Below are the code and all the weights of a small trained network. Each question names an input and a target symbol and asks about switching units off, where a switched-off unit gives its printed mean instead of its output.

import numpy as np


def w(rows, s, z=0):
    codes = np.array(rows[::2]) - 128.0
    scale = np.full(codes.shape[1], s)
    scale[-1] = z or s
    return codes * scale


def norm(h):
    return h / np.sqrt((h * h).mean(-1, keepdims=True) + 1e-5)


def f(y):
    return np.maximum(y, 0)


def softmax(a):
    e = np.exp(a - a.max(-1, keepdims=True))
    return e / e.sum(-1, keepdims=True)


def log_softmax(a):
    a = a - a.max(-1, keepdims=True)
    return a - np.log(np.exp(a).sum(-1, keepdims=True))


def net(x, mask):
    ids = ['ΛΣαδεζημξφω'.index(c) for c in x.split()]
    T = len(ids)
    res = E[ids] + P[:T]
    r = norm(res)
    for j in range(2):
        rows = slice(4 * j, 4 * j + 4)
        q, k, v = (r @ M[0][rows].T for M in (Q, K, V))
        z = softmax(np.where(np.tri(T) > 0, q @ k.T / 4**0.5, -1e9)) @ v
        o = O[0][rows]
        res = res + np.where(mask[j], z, o[:, -1]) @ o[:, :-1]
    y = f(norm(res) @ A[0][:, :-1].T + A[0][:, -1])
    res = res + np.where(mask[2:26], y, B[0][:, -1]) @ B[0][:, :-1]
    return log_softmax(norm(res)[-1] @ U[:, :-1].T + U[:, -1])


Q, K, V, O, A, B = {}, {}, {}, {}, {}, {}
E = w([
[165,188,146],'Λ',
[150,185,133],'Σ',
[180,139,171],'α',
[146,172,126],'δ',
[132,97,139],'ε',
[134,98,138],'ζ',
[126,90,143],'η',
[132,98,140],'μ',
[124,89,144],'ξ',
[123,85,148],'φ',
[90,1,184],'ω',
],0.019)
P = w([
[117,105,128],'0',
[250,62,91],'1',
[108,125,129],'2',
[161,93,92],'3',
[98,129,137],'4',
[156,92,98],'5',
[83,136,136],'6',
[144,91,97],'7',
[108,112,201],'8',
[142,88,98],'9',
[70,215,210],'10',
],0.019)
Q[0] = w([
[164,116,129],'H0',
[141,182,151],'H0',
[148,83,136],'H0',
[118,113,97],'H0',
[114,161,8],'H1',
[169,119,144],'H1',
[109,77,116],'H1',
[165,110,55],'H1',
],0.018)
K[0] = w([
[147,102,156],'H0',
[173,255,157],'H0',
[110,123,197],'H0',
[57,97,38],'H0',
[225,105,119],'H1',
[111,107,72],'H1',
[158,137,165],'H1',
[181,67,5],'H1',
],0.013)
V[0] = w([
[40,105,166],'H0',
[101,136,194],'H0',
[128,86,118],'H0',
[181,173,204],'H0',
[15,80,97],'H1',
[75,108,244],'H1',
[98,207,69],'H1',
[56,153,60],'H1',
],0.011)
O[0] = w([
[163,111,157,145],'H0',
[63,119,108,166],'H0',
[137,158,131,160],'H0',
[41,63,100,174],'H0',
[75,162,35,124],'H1',
[74,132,196,213],'H1',
[157,113,127,2],'H1',
[62,55,1,38],'H1',
],0.0092,0.0068)
A[0] = w([
[144,182,87,84],'N0',
[120,139,162,134],'N1',
[146,114,32,177],'N2',
[82,129,94,206],'N3',
[200,133,91,81],'N4',
[179,106,136,137],'N5',
[153,189,161,211],'N6',
[75,171,143,147],'N7',
[68,123,176,172],'N8',
[126,41,151,106],'N9',
[159,102,202,123],'N10',
[185,134,120,183],'N11',
[226,166,73,118],'N12',
[186,164,103,82],'N13',
[120,123,164,2],'N14',
[113,111,204,111],'N15',
[163,126,139,114],'N16',
[89,11,150,139],'N17',
[132,23,137,199],'N18',
[134,150,142,145],'N19',
[174,172,81,145],'N20',
[186,148,151,150],'N21',
[72,107,107,86],'N22',
[111,76,150,118],'N23',
],0.012,0.0033)
B[0] = w([
[177,78,122,130],'N0',
[110,138,89,185],'N1',
[52,175,2,131],'N2',
[71,155,77,156],'N3',
[123,94,221,163],'N4',
[70,136,93,187],'N5',
[131,105,122,213],'N6',
[107,71,151,196],'N7',
[163,158,117,246],'N8',
[138,143,113,182],'N9',
[145,118,111,254],'N10',
[89,93,66,184],'N11',
[147,57,205,178],'N12',
[198,55,181,153],'N13',
[143,128,122,144],'N14',
[121,123,93,248],'N15',
[132,152,78,165],'N16',
[177,194,119,204],'N17',
[151,114,89,203],'N18',
[127,110,130,156],'N19',
[195,137,109,144],'N20',
[67,129,73,200],'N21',
[128,141,108,150],'N22',
[152,125,124,174],'N23',
],0.0088,0.0076)
U = w([
[88,82,108,26],'Λ',
[104,144,85,135],'Σ',
[206,57,142,253],'α',
[167,135,9,217],'δ',
[111,102,109,45],'ε',
[106,133,95,114],'ζ',
[194,180,102,117],'η',
[95,86,112,24],'μ',
[157,128,251,68],'ξ',
[133,46,86,218],'φ',
[102,160,99,171],'ω',
],0.014,0.005)

Each question gives the input, a string of symbols that net reads in full, and the target symbol t.
The units are the heads (4 rows each of Q, K, V and O) and the neurons (one row each of A and B). Each row of codes is followed by its name. A weight is (code - 128) times the scale printed after its matrix; where a second scale follows, it is the last column's (O, A, B and U).
mask holds one flag per unit, heads first, then neurons. A switched-off unit (its flag False) gives its mean, the last column of its rows in O or B, instead of its output. The means were averaged over made-up inputs and are rounded, as every weight is.
A unit's drop is (log p(t) with every unit on - log p(t) with that unit switched off) / (log p(t) with every unit on - log p(t) with every unit switched off).
The circuit of an input: a set's keep is (log p(t) with only the set's units on - log p(t) with every unit switched off) / (log p(t) with every unit on - log p(t) with every unit switched off). Starting from the 12 units with the biggest drops (on a tie, the unit counted first), units are removed one at a time, each time the one whose removal leaves the highest keep (on an exact tie, the one counted first), for as long as the keep stays at least 0.8.
units of the circuit, in order: the units of the circuit, biggest drop first
most important unit: the unit with the biggest drop
k most important neurons: the k neurons with the biggest drops, biggest first
which heads matter: for each layer, one digit per head in row order, 1 if its drop is at least 0.15 and else 0, layers parted by /
drop of u: that unit's drop, to one decimal
input ξ μ α η α α Λ Σ, target α: units of the circuit, in order	[H1 N12]
input ω Σ α φ φ α ξ α μ φ, target δ: which heads matter	00
input δ φ α φ η, target ξ: most important unit	H0
input ξ α Λ α ξ, target α: units of the circuit, in order	[H0 N21 H1]
input φ η α ξ ξ, target ξ: which heads matter	10
input φ φ Λ δ φ ω α ξ ω, target ξ: units of the circuit, in order	[H1 N17 H0]
input Λ α δ ξ ε, target δ: which heads matter	01
input α α ζ, target ξ: which heads matter	01
input φ ζ α δ φ α, target φ: which heads matter	01
input α α ε η α α ε, target ξ: which heads matter	00
input δ α δ α α, target δ: which heads matter	01
input α α η α φ α α ξ ζ α, target δ: which heads matter	00
input δ ξ φ μ α ζ φ, target ξ: which heads matter	10
input α Λ α α α α Λ, target ξ: units of the circuit, in order	[H1]
input μ α α α Σ ω ξ, target η: which heads matter	11
input φ Λ Σ δ Σ ξ μ, target δ: which heads matter	01
input α δ δ, target ξ: 3 most important neurons	[N18 N3 N17]
input Σ φ α Λ Σ, target ξ: 3 most important neurons	[N21 N11 N5]
input Λ η φ, target α: drop of N15	0.1
input ζ φ η ξ α η φ α, target φ: drop of N7	0.0
input α α φ δ, target α: units of the circuit, in order	[N12]
